Here is a tiny trained network, its code and every weight. The questions are about switching its units off for an input and a class, where a switched-off unit gives its printed mean instead of its output.

import numpy as np


def w(rows, s, z=0):
    codes = np.array(rows[::2]) - 128.0
    scale = np.full(codes.shape[1], s)
    scale[-1] = z or s
    return codes * scale


def norm(h):
    return h / np.sqrt((h * h).mean(-1, keepdims=True) + 1e-5)


def f(y):
    return np.maximum(y, 0)


def log_softmax(a):
    a = a - a.max(-1, keepdims=True)
    return a - np.log(np.exp(a).sum(-1, keepdims=True))


def net(x, mask):
    res = np.array(x, float).reshape(1, 4) / 4 @ E
    u = 0
    for l in range(4):
        y = f(norm(res) @ A[l][:, :-1].T + A[l][:, -1])
        res = res + np.where(mask[u : u + 12], y, B[l][:, -1]) @ B[l][:, :-1]
        u += 12
    return log_softmax(norm(res)[-1] @ U[:, :-1].T + U[:, -1])


A, B = {}, {}
E = w([
[100,120,124,211,132,118,221,84,141,206,112,90],'x0',
[61,182,64,181,169,235,93,25,70,136,156,240],'x1',
[173,78,115,63,169,146,105,98,219,221,156,174],'x2',
[249,22,4,232,35,42,125,74,182,70,167,184],'x3',
],0.0035)
A[0] = w([
[101,150,123,132,161,163,131,123,121,129,150,140,146],'0.n1',
[156,104,120,119,122,131,111,139,165,167,129,158,44],'0.n2',
[127,108,96,254,136,103,164,118,162,199,106,96,41],'0.n3',
[163,109,97,98,130,122,47,152,145,31,127,169,26],'0.n4',
[174,91,115,121,122,127,114,131,186,187,110,202,56],'0.n5',
[144,115,106,108,104,130,127,124,132,167,135,147,59],'0.n6',
[130,120,156,112,137,128,140,160,136,124,128,95,154],'0.n7',
[181,93,116,141,126,81,148,156,177,89,142,82,77],'0.n8',
[126,111,119,223,107,118,148,163,91,19,120,126,49],'0.n9',
[180,115,92,180,98,64,126,109,158,81,136,162,57],'0.n10',
[146,130,115,108,137,131,102,141,139,87,106,138,3],'0.n11',
[139,95,109,202,132,170,108,93,128,92,134,198,94],'0.n12',
],0.0077,0.0024)
B[0] = w([
[112,113,104,65,78,87,126,120,101,153,56,127,183],'0.n1',
[109,150,127,118,165,107,113,64,119,99,140,78,167],'0.n2',
[140,106,211,63,64,159,190,117,84,84,213,185,223],'0.n3',
[132,97,215,80,66,157,188,118,83,96,224,189,217],'0.n4',
[103,166,138,134,165,101,87,34,131,82,163,7,206],'0.n5',
[101,118,133,114,156,115,123,97,135,116,144,87,153],'0.n6',
[91,124,92,90,86,108,108,113,90,175,69,156,177],'0.n7',
[153,207,83,141,75,56,95,161,138,216,60,203,217],'0.n8',
[98,157,133,113,180,97,84,5,142,91,173,1,235],'0.n9',
[125,36,141,171,201,235,117,208,122,125,33,115,253],'0.n10',
[116,94,169,92,105,129,134,119,109,116,177,144,145],'0.n11',
[148,197,89,149,79,49,91,192,146,215,62,199,235],'0.n12',
],0.0078,0.0068)
A[1] = w([
[132,137,191,166,181,165,102,163,134,146,126,128,54],'1.n1',
[131,135,142,140,142,136,141,138,141,128,150,127,94],'1.n2',
[150,118,115,106,194,150,126,89,199,136,190,97,39],'1.n3',
[145,109,170,100,116,174,192,134,122,92,186,152,85],'1.n4',
[101,145,150,168,175,124,111,190,147,142,148,136,34],'1.n5',
[182,74,124,189,128,132,114,109,145,81,153,145,69],'1.n6',
[142,142,105,132,121,93,157,174,160,126,129,110,46],'1.n7',
[134,130,93,155,138,147,143,131,139,123,127,126,32],'1.n8',
[133,125,146,192,128,140,248,100,145,170,160,120,20],'1.n9',
[116,157,114,159,164,125,137,120,131,58,157,66,54],'1.n10',
[181,92,92,187,135,138,137,137,155,97,128,133,1],'1.n11',
[117,93,99,145,123,120,155,135,151,138,166,131,99],'1.n12',
],0.011,0.0016)
B[1] = w([
[167,134,140,131,95,199,140,90,142,156,53,113,159],'1.n1',
[131,131,127,83,125,126,120,126,106,127,120,137,130],'1.n2',
[168,147,135,82,223,88,82,63,185,169,156,116,182],'1.n3',
[156,100,189,114,87,152,219,98,103,118,176,174,250],'1.n4',
[173,115,132,121,133,171,167,86,138,142,79,104,129],'1.n5',
[11,142,160,81,139,144,64,188,118,167,136,112,254],'1.n6',
[128,113,146,71,126,100,102,117,115,115,77,112,145],'1.n7',
[112,138,128,84,108,120,96,124,137,155,89,134,130],'1.n8',
[80,113,201,93,98,96,83,145,80,136,254,160,191],'1.n9',
[140,180,151,149,163,77,113,83,89,82,94,70,196],'1.n10',
[85,89,149,190,128,185,108,186,165,156,123,119,190],'1.n11',
[186,116,130,155,140,154,136,151,129,100,84,112,131],'1.n12',
],0.009,0.0038)
A[2] = w([
[101,161,4,190,153,157,124,80,116,125,153,226,30],'2.n1',
[132,113,77,142,97,135,144,135,160,102,150,126,92],'2.n2',
[192,103,89,85,182,145,140,97,229,167,182,145,16],'2.n3',
[137,95,75,131,118,122,159,139,141,141,146,109,41],'2.n4',
[132,118,48,145,69,60,100,161,148,168,108,175,163],'2.n5',
[128,103,101,129,141,121,140,137,146,114,136,124,85],'2.n6',
[101,182,48,196,136,202,129,63,109,128,161,226,59],'2.n7',
[218,73,140,109,92,13,182,217,203,118,121,42,54],'2.n8',
[119,144,98,189,92,121,159,146,95,27,134,73,3],'2.n9',
[69,114,97,129,189,231,169,234,151,142,106,109,9],'2.n10',
[177,130,94,76,149,180,82,167,122,2,161,174,59],'2.n11',
[143,121,119,137,159,112,141,142,136,99,125,153,66],'2.n12',
],0.0085,0.0012)
B[2] = w([
[137,169,116,156,74,70,78,166,112,134,119,181,194],'2.n1',
[91,149,145,141,108,136,141,119,150,151,119,128,128],'2.n2',
[104,153,189,186,200,77,82,116,102,95,153,120,172],'2.n3',
[149,178,148,140,128,146,142,137,167,110,117,155,128],'2.n4',
[188,141,97,128,117,129,143,109,132,129,68,140,252],'2.n5',
[117,158,129,127,127,131,146,130,132,158,126,114,128],'2.n6',
[154,118,95,101,87,2,79,194,144,164,153,122,207],'2.n7',
[99,181,58,153,98,75,45,136,101,160,175,224,207],'2.n8',
[139,141,173,177,209,102,85,109,133,119,152,122,166],'2.n9',
[97,85,128,141,163,205,129,169,180,152,117,106,244],'2.n10',
[111,118,178,137,101,92,149,125,125,152,215,117,160],'2.n11',
[118,138,137,94,115,139,126,112,125,132,121,127,128],'2.n12',
],0.0099,0.0035)
A[3] = w([
[167,106,117,53,182,139,118,93,206,159,149,182,66],'3.n1',
[83,116,119,113,130,96,58,121,116,132,160,78,192],'3.n2',
[117,76,73,105,131,107,194,33,124,66,106,108,223],'3.n3',
[163,187,163,142,113,86,143,112,148,116,160,144,212],'3.n4',
[114,162,124,232,59,128,162,139,62,2,117,64,6],'3.n5',
[169,95,128,72,122,146,86,187,128,11,183,131,16],'3.n6',
[106,82,112,103,96,121,193,146,121,121,167,129,128],'3.n7',
[126,81,140,171,122,92,108,123,138,111,125,156,169],'3.n8',
[89,88,98,118,141,179,131,135,145,163,100,96,75],'3.n9',
[240,108,119,114,114,162,192,40,128,109,57,99,243],'3.n10',
[117,114,109,131,194,88,111,112,112,111,168,50,86],'3.n11',
[93,136,103,72,196,163,189,183,133,127,106,100,73],'3.n12',
],0.0094,0.0017)
B[3] = w([
[82,150,131,182,116,86,134,146,74,95,137,92,161],'3.n1',
[197,111,111,159,145,136,159,105,159,109,111,130,254],'3.n2',
[192,148,114,149,116,169,148,123,157,120,80,147,153],'3.n3',
[97,97,123,128,169,190,131,152,109,112,94,121,214],'3.n4',
[124,133,123,95,212,59,67,111,182,179,191,141,159],'3.n5',
[83,123,134,171,124,106,181,84,116,203,193,141,155],'3.n6',
[170,92,106,129,99,184,112,94,150,80,165,164,172],'3.n7',
[68,170,124,12,143,174,222,102,100,166,86,68,165],'3.n8',
[116,109,145,139,115,171,126,160,144,119,101,101,203],'3.n9',
[183,135,82,145,108,196,170,98,172,69,93,137,148],'3.n10',
[118,183,105,119,124,173,125,93,133,71,122,90,188],'3.n11',
[126,83,137,173,131,147,91,125,164,143,155,132,180],'3.n12',
],0.011,0.0073)
U = w([
[63,62,158,165,137,208,85,215,179,183,71,82,156],'0',
[150,184,47,99,73,20,86,161,93,186,61,192,154],'1',
[119,190,152,139,246,81,92,41,130,81,160,48,152],'2',
[106,83,203,77,76,133,192,114,69,127,255,192,159],'3',
[226,138,87,140,105,184,211,91,162,58,77,138,158],'4',
[156,115,69,154,159,86,225,249,145,67,190,101,32],'5',
[156,93,50,170,189,70,233,238,158,79,192,124,3],'6',
[158,109,88,171,161,64,231,237,151,71,174,107,25],'7',
],0.0088,0.0055)

Each question gives the input, the list of numbers given to net, and the class t.
The units are the neurons (one row each of A and B). Each row of codes is followed by its name. A weight is (code - 128) times the scale printed after its matrix; where a second scale follows, it is the last column's (A, B and U).
mask holds one flag per neuron, layer by layer. A switched-off neuron (its flag False) gives its mean, the last column of its row in B, instead of its output. The means were averaged over made-up inputs and are rounded, as every weight is.
A unit's drop is (log p(t) with every unit on - log p(t) with that unit switched off) / (log p(t) with every unit on - log p(t) with every unit switched off).
The circuit of an input: a set's keep is (log p(t) with only the set's units on - log p(t) with every unit switched off) / (log p(t) with every unit on - log p(t) with every unit switched off). Starting from the 12 units with the biggest drops (on a tie, the unit counted first), units are removed one at a time, each time the one whose removal leaves the highest keep (on an exact tie, the one counted first), for as long as the keep stays at least 0.8.
units of the circuit, in order: the units of the circuit, biggest drop first
unit that matters most: the unit with the biggest drop
top k neurons: the k neurons with the biggest drops, biggest first
k most important neurons of layer l: the k neurons of layer l with the biggest drops, biggest first
input [4,6,-4,-5], class 1: unit that matters most : 0.n10
input [-8,7,-5,-8], class 0: 2 most important neurons of layer 0 : (0.n3, 0.n4)
input [-6,7,-1,7], class 0: 2 most important neurons of layer 1 : (1.n6, 1.n11)
input [-7,1,0,-6], class 3: 2 most important neurons of layer 0 : (0.n10, 0.n12)
input [-7,2,8,8], class 0: top 2 neurons : (0.n10, 0.n9)
input [-3,-3,-1,2], class 4: units of the circuit, in order : (0.n8, 3.n10, 1.n6, 2.n5)
input [-6,0,-7,4], class 2: top 3 neurons : (0.n9, 0.n3, 1.n10)
input [7,-2,-8,4], class 2: 2 most important neurons of layer 0 : (0.n9, 0.n4)
input [1,2,5,-2], class 2: top 2 neurons : (1.n3, 2.n3)
input [-4,-4,-3,-2], class 1: top 2 neurons : (0.n3, 0.n7)
input [7,-6,3,7], class 0: top 3 neurons : (0.n10, 0.n4, 0.n12)
input [8,-3,7,3], class 3: top 4 neurons : (0.n3, 0.n9, 1.n9, 1.n4)
input [-3,-2,7,8], class 0: top 2 neurons : (0.n10, 0.n9)
input [8,-4,-6,-2], class 3: unit that matters most : 0.n3
input [1,7,-8,8], class 0: top 4 neurons : (0.n10, 0.n5, 0.n12, 1.n11)
input [4,-5,0,2], class 1: top 2 neurons : (0.n8, 2.n8)
input [-7,4,-1,-5], class 3: top 3 neurons : (0.n10, 0.n12, 0.n8)
input [4,-7,8,-6], class 2: top 3 neurons : (0.n12, 0.n10, 0.n8)
input [8,8,8,-7], class 1: units of the circuit, in order : (0.n10, 0.n9, 2.n7)
input [-2,-1,-7,4], class 2: top neuron : (0.n9)
input [6,1,-5,2], class 3: top 4 neurons : (0.n3, 1.n4, 0.n5, 1.n9)
input [-3,7,-4,8], class 0: top 3 neurons : (0.n10, 0.n8, 1.n6)
input [-3,-4,-3,3], class 1: top 3 neurons : (0.n8, 2.n8, 0.n3)
input [-7,7,7,6], class 1: 2 most important neurons of layer 0 : (0.n12, 0.n9)
input [-6,-7,-8,3], class 2: 3 most important neurons of layer 0 : (0.n9, 0.n12, 0.n1)
input [-5,6,-3,4], class 1: 2 most important neurons of layer 0 : (0.n12, 0.n3)
input [-3,-8,-4,0], class 1: units of the circuit, in order : (2.n8)
input [6,3,0,8], class 0: 3 most important neurons of layer 0 : (0.n10, 0.n4, 0.n12)
input [-6,3,0,-5], class 3: 4 most important neurons of layer 0 : (0.n10, 0.n12, 0.n8, 0.n9)
